Below is a small trained network, with its code and all its weights. Each question gives an input and a target symbol and asks what happens when units are switched off, that is, made to give their printed mean instead of their output.

import numpy as np


def w(rows, s, z=0):
    codes = np.array(rows[::2]) - 128.0
    scale = np.full(codes.shape[1], s)
    scale[-1] = z or s
    return codes * scale


def norm(h):
    return h / np.sqrt((h * h).mean(-1, keepdims=True) + 1e-5)


def f(y):
    return y / 2 * (1 + np.tanh(0.7978845608 * (y + 0.044715 * y**3)))


def softmax(a):
    e = np.exp(a - a.max(-1, keepdims=True))
    return e / e.sum(-1, keepdims=True)


def log_softmax(a):
    a = a - a.max(-1, keepdims=True)
    return a - np.log(np.exp(a).sum(-1, keepdims=True))


def net(x, mask):
    ids = ['Λγδεζητφψ'.index(c) for c in x.split()]
    T = len(ids)
    res = E[ids] + P[:T]
    r = norm(res)
    for j in range(2):
        rows = slice(2 * j, 2 * j + 2)
        q, k, v = (r @ M[0][rows].T for M in (Q, K, V))
        z = softmax(np.where(np.tri(T) > 0, q @ k.T / 2**0.5, -1e9)) @ v
        o = O[0][rows]
        res = res + np.where(mask[j], z, o[:, -1]) @ o[:, :-1]
    y = f(norm(res) @ A[0][:, :-1].T + A[0][:, -1])
    res = res + np.where(mask[2:10], y, B[0][:, -1]) @ B[0][:, :-1]
    return log_softmax(norm(res)[-1] @ U[:, :-1].T + U[:, -1])


Q, K, V, O, A, B = {}, {}, {}, {}, {}, {}
E = w([
[134,118,140],'Λ',
[147,103,24],'γ',
[118,149,120],'δ',
[164,93,117],'ε',
[130,144,129],'ζ',
[143,125,122],'η',
[109,140,128],'τ',
[170,168,2],'φ',
[154,117,108],'ψ',
],0.0073)
P = w([
[195,104,155],'0',
[68,52,98],'1',
[226,35,92],'2',
[45,59,116],'3',
[234,79,96],'4',
[43,69,138],'5',
[241,112,93],'6',
[43,86,171],'7',
[253,149,92],'8',
[43,73,164],'9',
],0.0037)
Q[0] = w([
[137,46,5],'head 1',
[69,229,213],'head 1',
[35,215,213],'head 2',
[255,207,98],'head 2',
],0.006)
K[0] = w([
[11,101,109],'head 1',
[185,123,108],'head 1',
[185,157,131],'head 2',
[67,191,190],'head 2',
],0.011)
V[0] = w([
[137,32,216],'head 1',
[72,65,117],'head 1',
[201,2,49],'head 2',
[180,132,12],'head 2',
],0.0042)
O[0] = w([
[129,94,253,162],'head 1',
[123,174,211,190],'head 1',
[135,232,179,254],'head 2',
[168,179,56,178],'head 2',
],0.004,0.0054)
A[0] = w([
[189,74,157,220],'neuron 1',
[121,144,136,25],'neuron 2',
[89,49,161,254],'neuron 3',
[138,177,199,73],'neuron 4',
[155,162,254,4],'neuron 5',
[130,75,71,168],'neuron 6',
[117,152,63,156],'neuron 7',
[198,129,112,48],'neuron 8',
],0.0067,0.0021)
B[0] = w([
[19,126,114,213],'neuron 1',
[195,118,136,108],'neuron 2',
[87,254,152,123],'neuron 3',
[168,53,63,219],'neuron 4',
[148,51,119,254],'neuron 5',
[92,76,97,114],'neuron 6',
[148,60,163,139],'neuron 7',
[89,175,140,166],'neuron 8',
],0.0048,0.0031)
U = w([
[105,94,205,4],'Λ',
[2,62,2,110],'γ',
[117,224,135,195],'δ',
[9,40,149,162],'ε',
[241,207,163,158],'ζ',
[190,81,168,119],'η',
[13,150,175,135],'τ',
[141,182,18,84],'φ',
[215,56,127,147],'ψ',
],0.0082,0.0026)

Each question gives the input, a string of symbols that net reads in full, and the target symbol t.
The units are the heads (2 rows each of Q, K, V and O) and the neurons (one row each of A and B). Each row of codes is followed by its name. A weight is (code - 128) times the scale printed after its matrix; where a second scale follows, it is the last column's (O, A, B and U).
mask holds one flag per unit, heads first, then neurons. A switched-off unit (its flag False) gives its mean, the last column of its rows in O or B, instead of its output. The means were averaged over made-up inputs and are rounded, as every weight is.
A unit's drop is (log p(t) with every unit on - log p(t) with that unit switched off) / (log p(t) with every unit on - log p(t) with every unit switched off).
The circuit of an input: a set's keep is (log p(t) with only the set's units on - log p(t) with every unit switched off) / (log p(t) with every unit on - log p(t) with every unit switched off). Starting from all 10 units, units are removed one at a time, each time the one whose removal leaves the highest keep (on an exact tie, the one counted first), for as long as the keep stays at least 0.8.
circuit, biggest first: the units of the circuit, biggest drop first
top k neurons: the k neurons with the biggest drops, biggest first
which heads matter: for each layer, one digit per head in row order, 1 if its drop is at least 0.15 and else 0, layers parted by /
input ζ ε φ δ τ, target γ: which heads matter => 01
input ε γ ε ψ ε δ δ, target γ: top 2 neurons => neuron 1; neuron 3
input η η ε ζ Λ, target ε: which heads matter => 01
input η ψ ψ ε η ψ ψ ψ, target ψ: circuit, biggest first => neuron 4; neuron 1
input η γ η Λ η δ γ, target γ: circuit, biggest first => head 2; neuron 6; neuron 1
input ζ φ ψ, target φ: circuit, biggest first => neuron 5; head 1
input τ η ψ ψ δ δ η η ζ, target ψ: circuit, biggest first => head 2
input η φ ψ, target φ: circuit, biggest first => head 1; neuron 5
input η γ η φ η δ ζ, target γ: top 2 neurons => neuron 1; neuron 6
input ψ ψ Λ ε η η τ, target ψ: top 2 neurons => neuron 5; neuron 4
input ψ γ ψ ψ ε ζ δ, target ε: circuit, biggest first => head 2; neuron 1
input δ ε ψ γ γ ψ ψ δ ε, target γ: which heads matter => 01
input ε φ δ, target φ: which heads matter => 10
input ζ ε ζ ψ, target ψ: circuit, biggest first => neuron 1
input ψ ψ ζ τ η ζ η, target ε: which heads matter => 01
input η φ Λ, target φ: top 2 neurons => neuron 5; neuron 1
input ψ τ ε δ ζ, target γ: top 2 neurons => neuron 1; neuron 7
input ζ δ ε, target γ: top 2 neurons => neuron 1; neuron 5
input η η τ η ψ ψ φ η, target ψ: top 2 neurons => neuron 4; neuron 1
input ψ η ψ δ η η δ, target ψ: circuit, biggest first => head 2
input ψ δ ψ ζ ζ ψ ε δ η, target γ: top 3 neurons => neuron 1; neuron 6; neuron 7
input ψ γ γ ψ φ ψ ψ η τ, target ψ: top 2 neurons => neuron 3; neuron 4
